Below are the code and all the weights of a small trained network. Each question names an input and a target symbol and asks about switching units off, where a switched-off unit gives its printed mean instead of its output.

import numpy as np


def w(rows, s, z=0):
    codes = np.array(rows[::2]) - 128.0
    scale = np.full(codes.shape[1], s)
    scale[-1] = z or s
    return codes * scale


def f(y):
    return y / 2 * (1 + np.tanh(0.7978845608 * (y + 0.044715 * y**3)))


def softmax(a):
    e = np.exp(a - a.max(-1, keepdims=True))
    return e / e.sum(-1, keepdims=True)


def log_softmax(a):
    a = a - a.max(-1, keepdims=True)
    return a - np.log(np.exp(a).sum(-1, keepdims=True))


def net(x, mask):
    ids = ['βγεζμσψω'.index(c) for c in x.split()]
    T = len(ids)
    res = E[ids] + P[:T]
    r = res
    for j in range(3):
        rows = slice(4 * j, 4 * j + 4)
        q, k, v = (r @ M[0][rows].T for M in (Q, K, V))
        z = softmax(np.where(np.tri(T) > 0, q @ k.T / 4**0.5, -1e9)) @ v
        o = O[0][rows]
        res = res + np.where(mask[j], z, o[:, -1]) @ o[:, :-1]
    y = f(res @ A[0][:, :-1].T + A[0][:, -1])
    res = res + np.where(mask[3:15], y, B[0][:, -1]) @ B[0][:, :-1]
    return log_softmax(res[-1] @ U[:, :-1].T + U[:, -1])


Q, K, V, O, A, B = {}, {}, {}, {}, {}, {}
E = w([
[155,156,32,131],'β',
[105,222,38,189],'γ',
[165,102,187,121],'ε',
[169,85,171,72],'ζ',
[85,145,139,105],'μ',
[127,107,136,185],'σ',
[78,124,85,122],'ψ',
[149,207,65,5],'ω',
],0.019)
P = w([
[102,134,160,111],'0',
[203,27,106,126],'1',
[100,173,144,124],'2',
[81,140,158,91],'3',
[148,60,2,188],'4',
[119,214,128,153],'5',
[85,147,157,91],'6',
],0.014)
Q[0] = w([
[112,184,109,144],'H0',
[102,202,116,247],'H0',
[144,186,103,104],'H0',
[43,187,141,81],'H0',
[216,182,71,115],'H1',
[165,63,102,65],'H1',
[139,5,113,152],'H1',
[123,59,96,128],'H1',
[131,142,132,192],'H2',
[118,125,142,100],'H2',
[199,137,120,138],'H2',
[129,85,133,104],'H2',
],0.012)
K[0] = w([
[110,141,85,155],'H0',
[102,65,100,134],'H0',
[107,120,143,114],'H0',
[122,96,99,146],'H0',
[119,52,142,254],'H1',
[174,147,169,138],'H1',
[140,151,192,130],'H1',
[148,155,85,165],'H1',
[141,79,110,114],'H2',
[139,104,139,104],'H2',
[107,122,143,124],'H2',
[143,171,168,64],'H2',
],0.015)
V[0] = w([
[88,86,114,134],'H0',
[138,161,106,87],'H0',
[99,133,100,189],'H0',
[102,60,95,86],'H0',
[4,129,147,189],'H1',
[140,158,93,98],'H1',
[163,58,97,106],'H1',
[122,146,104,84],'H1',
[2,150,151,143],'H2',
[172,86,89,138],'H2',
[143,88,121,159],'H2',
[124,157,95,175],'H2',
],0.0087)
O[0] = w([
[99,93,132,79,218],'H0',
[128,126,118,120,128],'H0',
[126,152,142,116,203],'H0',
[57,68,140,45,253],'H0',
[104,67,161,182,217],'H1',
[125,172,153,2,157],'H1',
[95,119,104,105,168],'H1',
[142,146,80,95,166],'H1',
[74,143,98,77,203],'H2',
[121,80,122,160,160],'H2',
[151,110,111,197,141],'H2',
[106,86,94,145,162],'H2',
],0.007,0.0033)
A[0] = w([
[67,102,168,145,173],'N0',
[100,149,118,171,97],'N1',
[132,70,114,125,63],'N2',
[148,70,86,147,38],'N3',
[145,64,163,128,254],'N4',
[159,138,86,115,165],'N5',
[153,130,131,105,187],'N6',
[109,97,77,131,200],'N7',
[162,131,147,172,61],'N8',
[101,176,143,40,160],'N9',
[136,88,105,111,99],'N10',
[125,150,249,121,147],'N11',
],0.016,0.0059)
B[0] = w([
[56,191,170,203,209],'N0',
[131,144,97,55,144],'N1',
[121,197,71,65,153],'N2',
[117,151,189,47,168],'N3',
[154,126,51,182,190],'N4',
[146,117,140,189,157],'N5',
[109,96,101,148,144],'N6',
[142,78,120,133,230],'N7',
[32,183,82,3,129],'N8',
[162,80,159,110,252],'N9',
[110,211,95,144,154],'N10',
[234,254,149,151,163],'N11',
],0.0086,0.012)
U = w([
[207,11,49,205,252],'β',
[95,255,9,50,71],'γ',
[171,201,100,135,33],'ε',
[197,126,125,139,134],'ζ',
[102,244,136,61,69],'μ',
[143,121,110,242,116],'σ',
[93,39,166,165,187],'ψ',
[159,134,121,50,77],'ω',
],0.0089,0.0028)

Each question gives the input, a string of symbols that net reads in full, and the target symbol t.
The units are the heads (4 rows each of Q, K, V and O) and the neurons (one row each of A and B). Each row of codes is followed by its name. A weight is (code - 128) times the scale printed after its matrix; where a second scale follows, it is the last column's (O, A, B and U).
mask holds one flag per unit, heads first, then neurons. A switched-off unit (its flag False) gives its mean, the last column of its rows in O or B, instead of its output. The means were averaged over made-up inputs and are rounded, as every weight is.
A unit's drop is (log p(t) with every unit on - log p(t) with that unit switched off) / (log p(t) with every unit on - log p(t) with every unit switched off).
The circuit of an input: a set's keep is (log p(t) with only the set's units on - log p(t) with every unit switched off) / (log p(t) with every unit on - log p(t) with every unit switched off). Starting from the 12 units with the biggest drops (on a tie, the unit counted first), units are removed one at a time, each time the one whose removal leaves the highest keep (on an exact tie, the one counted first), for as long as the keep stays at least 0.8.
units of the circuit, in order: the units of the circuit, biggest drop first
k most important neurons: the k neurons with the biggest drops, biggest first
which heads matter: for each layer, one digit per head in row order, 1 if its drop is at least 0.15 and else 0, layers parted by /
drop when u is switched off: that unit's drop, to one decimal
input μ ε σ ω, target ω: units of the circuit, in order -> N9
input γ ψ μ ζ, target ζ: units of the circuit, in order -> N11; N9; N4
input ε ω ψ μ, target ω: units of the circuit, in order -> H1; N9
input ψ ψ ε σ ψ, target γ: units of the circuit, in order -> N2; N9
input μ ψ σ ψ σ, target γ: units of the circuit, in order -> N2; N3; N9
input σ ψ ψ μ μ β ψ, target ψ: 3 most important neurons -> N11; N9; N2
input ψ μ μ β, target β: units of the circuit, in order -> N0; N3; N2
input ψ ζ μ ψ ω, target β: units of the circuit, in order -> N5; N7
input ψ β ψ ω, target ω: which heads matter -> 000
input ψ ψ μ ε ω, target β: which heads matter -> 000
input ω ψ ψ μ, target ω: units of the circuit, in order -> N9; H1
input ψ ψ ψ ψ ω σ ψ, target ω: units of the circuit, in order -> H1; N9
input ω σ ε ψ ψ ε σ, target ω: units of the circuit, in order -> H1; N9
input ψ ψ ε ζ, target ζ: which heads matter -> 001
input σ β γ μ β, target γ: which heads matter -> 011
input σ β ψ ψ β, target γ: 3 most important neurons -> N3; N2; N10
input ψ γ σ σ γ σ ε, target ε: 2 most important neurons -> N11; N7
input ψ σ ψ σ μ ω ψ, target ω: 2 most important neurons -> N9; N0
input σ ψ β, target β: most important neuron -> N0
input ψ ψ ψ μ β ψ ε, target ε: drop when H1 is switched off -> 0.1
input γ ψ σ σ ψ ψ σ, target σ: drop when N9 is switched off -> 0.1
input β β ψ ω ψ ω σ, target ω: drop when H2 is switched off -> -0.1
